Below are the code and all the weights of a small trained network. Each question names an input and a class and asks about switching units off, where a switched-off unit gives its printed mean instead of its output.

import numpy as np


def w(rows, s, z=0):
    codes = np.array(rows[::2]) - 128.0
    scale = np.full(codes.shape[1], s)
    scale[-1] = z or s
    return codes * scale


def f(y):
    return np.maximum(y, 0)


def log_softmax(a):
    a = a - a.max(-1, keepdims=True)
    return a - np.log(np.exp(a).sum(-1, keepdims=True))


def net(x, mask):
    res = np.array(x, float).reshape(1, 5) / 4 @ E
    y = f(res @ A[0][:, :-1].T + A[0][:, -1])
    res = res + np.where(mask, y, B[0][:, -1]) @ B[0][:, :-1]
    return log_softmax(res[-1] @ U[:, :-1].T + U[:, -1])


A, B = {}, {}
E = w([
[254,169,228,180,131,197,129],'x0',
[227,133,55,48,14,78,72],'x1',
[167,42,127,255,106,28,154],'x2',
[121,127,142,128,131,124,104],'x3',
[117,120,161,115,128,119,107],'x4',
],0.0091)
A[0] = w([
[202,145,150,123,89,147,120,111],'N1',
[151,140,134,170,130,87,130,60],'N2',
[158,104,143,166,123,118,137,86],'N3',
[156,83,150,177,102,63,148,87],'N4',
[77,120,123,130,76,134,148,72],'N5',
[161,99,156,199,123,49,118,68],'N6',
[113,67,110,172,132,78,145,101],'N7',
[167,145,81,113,53,121,65,130],'N8',
[62,111,70,102,84,92,121,97],'N9',
[169,129,129,100,89,79,130,104],'N10',
[77,144,89,94,159,80,138,83],'N11',
[136,50,115,194,136,67,132,85],'N12',
[88,112,148,156,176,147,112,123],'N13',
[202,165,186,177,110,187,124,96],'N14',
[198,127,110,63,40,105,84,143],'N15',
[181,161,114,107,78,101,113,137],'N16',
[82,180,141,203,170,147,104,126],'N17',
[197,166,194,172,99,180,145,83],'N18',
[10,71,60,106,112,56,119,113],'N19',
[135,102,150,107,148,106,103,4],'N20',
[125,144,123,136,127,123,127,74],'N21',
[94,159,158,153,143,125,164,121],'N22',
[123,117,128,217,114,76,161,66],'N23',
[58,187,133,67,121,207,123,51],'N24',
[127,213,126,87,150,115,130,85],'N25',
[126,192,101,56,181,206,120,71],'N26',
[107,159,120,89,119,215,103,77],'N27',
[20,99,74,110,98,107,164,107],'N28',
[63,157,173,166,171,122,180,133],'N29',
[114,88,102,163,176,165,139,72],'N30',
[58,87,192,164,203,203,209,139],'N31',
[154,127,117,105,78,106,100,105],'N32',
[187,135,194,143,109,158,156,74],'N33',
[83,139,148,174,164,174,170,135],'N34',
],0.011,0.0046)
B[0] = w([
[162,105,123,143,172,193,98,180],'N1',
[109,164,162,112,121,111,150,154],'N2',
[154,174,155,75,120,109,133,160],'N3',
[101,200,196,56,78,89,166,193],'N4',
[176,138,129,128,163,119,112,145],'N5',
[105,198,155,60,112,92,182,196],'N6',
[150,200,136,52,56,134,151,188],'N7',
[84,60,27,195,126,74,178,208],'N8',
[186,122,138,156,194,201,80,196],'N9',
[102,82,77,152,110,104,164,175],'N10',
[197,150,142,102,175,169,77,175],'N11',
[123,168,181,63,61,101,145,203],'N12',
[125,69,98,153,151,102,167,177],'N13',
[182,166,137,146,231,254,60,200],'N14',
[69,18,51,188,134,87,170,231],'N15',
[88,68,79,179,139,107,150,190],'N16',
[104,88,90,182,114,126,173,186],'N17',
[179,161,156,157,196,186,50,196],'N18',
[195,170,192,169,229,203,51,238],'N19',
[132,118,170,179,109,157,141,128],'N20',
[158,140,108,145,131,117,148,128],'N21',
[97,89,99,183,124,93,130,168],'N22',
[103,162,169,81,61,92,155,190],'N23',
[107,188,180,84,90,60,173,198],'N24',
[94,153,172,93,83,70,129,161],'N25',
[120,187,193,54,34,77,160,200],'N26',
[108,195,190,30,52,57,164,179],'N27',
[176,136,174,134,211,211,48,208],'N28',
[105,49,67,179,152,83,182,204],'N29',
[132,102,100,134,104,127,142,160],'N30',
[84,51,51,187,111,85,154,247],'N31',
[73,114,69,165,156,104,174,176],'N32',
[175,166,175,158,184,209,62,178],'N33',
[123,63,99,140,157,112,171,197],'N34',
],0.0076,0.015)
U = w([
[106,8,81,164,137,121,149,254],'0',
[197,181,174,136,218,245,43,104],'1',
[125,239,191,49,28,104,150,24],'2',
],0.014,0.0015)

Each question gives the input, the list of numbers given to net, and the class t.
The units are the neurons (one row each of A and B). Each row of codes is followed by its name. A weight is (code - 128) times the scale printed after its matrix; where a second scale follows, it is the last column's (A, B and U).
mask holds one flag per neuron, in row order. A switched-off neuron (its flag False) gives its mean, the last column of its row in B, instead of its output. The means were averaged over made-up inputs and are rounded, as every weight is.
A unit's drop is (log p(t) with every unit on - log p(t) with that unit switched off) / (log p(t) with every unit on - log p(t) with every unit switched off).
The circuit of an input: a set's keep is (log p(t) with only the set's units on - log p(t) with every unit switched off) / (log p(t) with every unit on - log p(t) with every unit switched off). Starting from the 12 units with the biggest drops (on a tie, the unit counted first), units are removed one at a time, each time the one whose removal leaves the highest keep (on an exact tie, the one counted first), for as long as the keep stays at least 0.8.
circuit, biggest first: the units of the circuit, biggest drop first
top k neurons: the k neurons with the biggest drops, biggest first
drop when u is switched off: that unit's drop, to one decimal
input [-6,4,-1,3,1], class 1: circuit, biggest first -> (N19)
input [5,5,-1,-4,3], class 0: top 4 neurons -> (N15, N19, N8, N28)
input [8,6,8,-3,5], class 1: top 4 neurons -> (N14, N18, N33, N1)
input [-8,-6,-5,-2,2], class 1: top 2 neurons -> (N19, N28)
input [7,-4,-8,5,3], class 2: top 3 neurons -> (N26, N27, N24)
input [-6,4,-6,6,5], class 1: top 2 neurons -> (N19, N9)
input [-5,1,5,-6,6], class 1: top 2 neurons -> (N19, N28)
input [-7,1,-8,-4,-5], class 2: top 4 neurons -> (N26, N24, N27, N14)
input [7,8,-7,4,5], class 0: top 2 neurons -> (N15, N8)
input [-2,7,-7,7,2], class 0: top 3 neurons -> (N15, N8, N16)
input [8,8,-5,-4,1], class 0: top 2 neurons -> (N15, N8)
input [-8,4,6,-5,-8], class 1: drop when N19 is switched off -> 0.2
input [-7,5,-2,3,-3], class 1: drop when N19 is switched off -> 0.5
input [7,4,6,4,-3], class 1: circuit, biggest first -> (N14)
input [7,-5,8,-8,1], class 2: drop when N12 is switched off -> 0.2
input [-4,-7,8,4,4], class 2: drop when N7 is switched off -> 0.4
